Below is a small trained network, with its code and all its weights. Each question gives an input and a target symbol and asks what happens when units are switched off, that is, made to give their printed mean instead of their output.

import numpy as np


def w(rows, s, z=0):
    codes = np.array(rows[::2]) - 128.0
    scale = np.full(codes.shape[1], s)
    scale[-1] = z or s
    return codes * scale


def f(y):
    return y / 2 * (1 + np.tanh(0.7978845608 * (y + 0.044715 * y**3)))


def softmax(a):
    e = np.exp(a - a.max(-1, keepdims=True))
    return e / e.sum(-1, keepdims=True)


def log_softmax(a):
    a = a - a.max(-1, keepdims=True)
    return a - np.log(np.exp(a).sum(-1, keepdims=True))


def net(x, mask):
    ids = ['Φαεζστ'.index(c) for c in x.split()]
    T = len(ids)
    res = E[ids] + P[:T]
    r = res
    for j in range(3):
        rows = slice(2 * j, 2 * j + 2)
        q, k, v = (r @ M[0][rows].T for M in (Q, K, V))
        z = softmax(np.where(np.tri(T) > 0, q @ k.T / 2**0.5, -1e9)) @ v
        o = O[0][rows]
        res = res + np.where(mask[j], z, o[:, -1]) @ o[:, :-1]
    y = f(res @ A[0][:, :-1].T + A[0][:, -1])
    res = res + np.where(mask[3:15], y, B[0][:, -1]) @ B[0][:, :-1]
    return log_softmax(res[-1] @ U[:, :-1].T + U[:, -1])


Q, K, V, O, A, B = {}, {}, {}, {}, {}, {}
E = w([
[129,100,140,158,252],'Φ',
[155,113,226,142,181],'α',
[90,78,61,118,237],'ε',
[119,125,111,167,60],'ζ',
[159,115,92,192,82],'σ',
[175,71,135,173,161],'τ',
],0.013)
P = w([
[61,64,57,152,61],'0',
[158,194,61,76,145],'1',
[159,15,169,14,136],'2',
[151,84,109,204,156],'3',
[84,152,100,88,142],'4',
[128,2,77,42,129],'5',
],0.0075)
Q[0] = w([
[195,3,168,100,123],'h0',
[134,164,162,16,169],'h0',
[120,120,77,198,182],'h1',
[151,176,153,173,112],'h1',
[130,175,184,150,143],'h2',
[212,76,145,225,133],'h2',
],0.02)
K[0] = w([
[47,11,201,91,156],'h0',
[80,170,87,198,9],'h0',
[195,37,136,132,135],'h1',
[155,147,86,158,188],'h1',
[155,127,109,160,249],'h2',
[184,57,165,216,63],'h2',
],0.017)
V[0] = w([
[119,192,221,181,122],'h0',
[155,98,142,136,158],'h0',
[10,125,162,118,116],'h1',
[185,208,51,127,215],'h1',
[61,179,83,148,149],'h2',
[141,110,171,107,64],'h2',
],0.013)
O[0] = w([
[130,115,2,109,159,2],'h0',
[140,102,128,161,181,201],'h0',
[70,198,130,143,215,103],'h1',
[132,96,178,245,56,93],'h1',
[47,134,148,74,144,122],'h2',
[147,115,146,144,203,108],'h2',
],0.0087,0.007)
A[0] = w([
[106,119,91,108,52,181],'n0',
[115,106,164,104,91,33],'n1',
[188,123,175,60,122,47],'n2',
[41,184,90,108,95,101],'n3',
[31,66,81,115,149,33],'n4',
[123,164,151,129,171,161],'n5',
[109,66,106,102,157,149],'n6',
[91,166,130,249,155,103],'n7',
[91,63,125,179,169,3],'n8',
[152,104,49,161,154,85],'n9',
[74,139,107,148,105,195],'n10',
[174,191,110,122,73,112],'n11',
],0.013,0.0031)
B[0] = w([
[16,104,8,114,121,149],'n0',
[64,190,136,126,122,137],'n1',
[48,242,96,116,123,195],'n2',
[196,181,191,75,39,169],'n3',
[178,203,194,242,153,198],'n4',
[67,68,164,112,121,189],'n5',
[203,91,61,88,88,254],'n6',
[202,163,59,69,216,227],'n7',
[100,192,90,188,25,253],'n8',
[56,168,183,150,170,164],'n9',
[126,137,99,57,177,152],'n10',
[91,160,60,233,155,129],'n11',
],0.012,0.0045)
U = w([
[172,174,67,174,215,52],'Φ',
[196,158,139,75,91,24],'α',
[193,53,185,189,69,228],'ε',
[101,147,72,93,112,131],'ζ',
[77,184,197,155,159,40],'σ',
[140,103,142,29,254,252],'τ',
],0.0069,0.0017)

Each question gives the input, a string of symbols that net reads in full, and the target symbol t.
The units are the heads (2 rows each of Q, K, V and O) and the neurons (one row each of A and B). Each row of codes is followed by its name. A weight is (code - 128) times the scale printed after its matrix; where a second scale follows, it is the last column's (O, A, B and U).
mask holds one flag per unit, heads first, then neurons. A switched-off unit (its flag False) gives its mean, the last column of its rows in O or B, instead of its output. The means were averaged over made-up inputs and are rounded, as every weight is.
A unit's drop is (log p(t) with every unit on - log p(t) with that unit switched off) / (log p(t) with every unit on - log p(t) with every unit switched off).
The circuit of an input: a set's keep is (log p(t) with only the set's units on - log p(t) with every unit switched off) / (log p(t) with every unit on - log p(t) with every unit switched off). Starting from the 12 units with the biggest drops (on a tie, the unit counted first), units are removed one at a time, each time the one whose removal leaves the highest keep (on an exact tie, the one counted first), for as long as the keep stays at least 0.8.
units of the circuit, in order: the units of the circuit, biggest drop first
most important unit: the unit with the biggest drop
k most important neurons: the k neurons with the biggest drops, biggest first
heads that matter: for each layer, one digit per head in row order, 1 if its drop is at least 0.15 and else 0, layers parted by /
input α τ Φ ε ε, target α: 2 most important neurons : (n3; n6)
input ζ τ Φ ζ, target Φ: 3 most important neurons : (n7; n5; n3)
input ζ α α ζ Φ Φ, target Φ: 3 most important neurons : (n4; n6; n8)
input Φ Φ α τ ζ Φ, target Φ: units of the circuit, in order : (h0; n4)
input ζ Φ ζ, target τ: units of the circuit, in order : (h1; n8)
input Φ Φ Φ α, target Φ: most important unit : n7
input Φ Φ ε τ Φ τ, target σ: units of the circuit, in order : (h0; n2)
input Φ ε α Φ ε τ, target Φ: units of the circuit, in order : (h0; n5)
input ζ τ σ Φ ε, target α: units of the circuit, in order : (n3; h2; h0)
input ζ σ σ, target τ: heads that matter : 011
input ε α ζ, target σ: units of the circuit, in order : (h0; n6; n1)
input Φ α α α, target Φ: heads that matter : 101
input ζ ζ Φ Φ ζ, target τ: heads that matter : 000
input ε σ ε, target σ: heads that matter : 100
input Φ Φ Φ, target ε: heads that matter : 010
input ζ α ε Φ τ Φ, target σ: 2 most important neurons : (n8; n2)
input ε Φ α, target σ: most important unit : n2
input Φ τ ε, target ε: heads that matter : 010
input ε σ σ, target σ: 3 most important neurons : (n2; n1; n6)
input ζ Φ σ, target τ: most important unit : h1
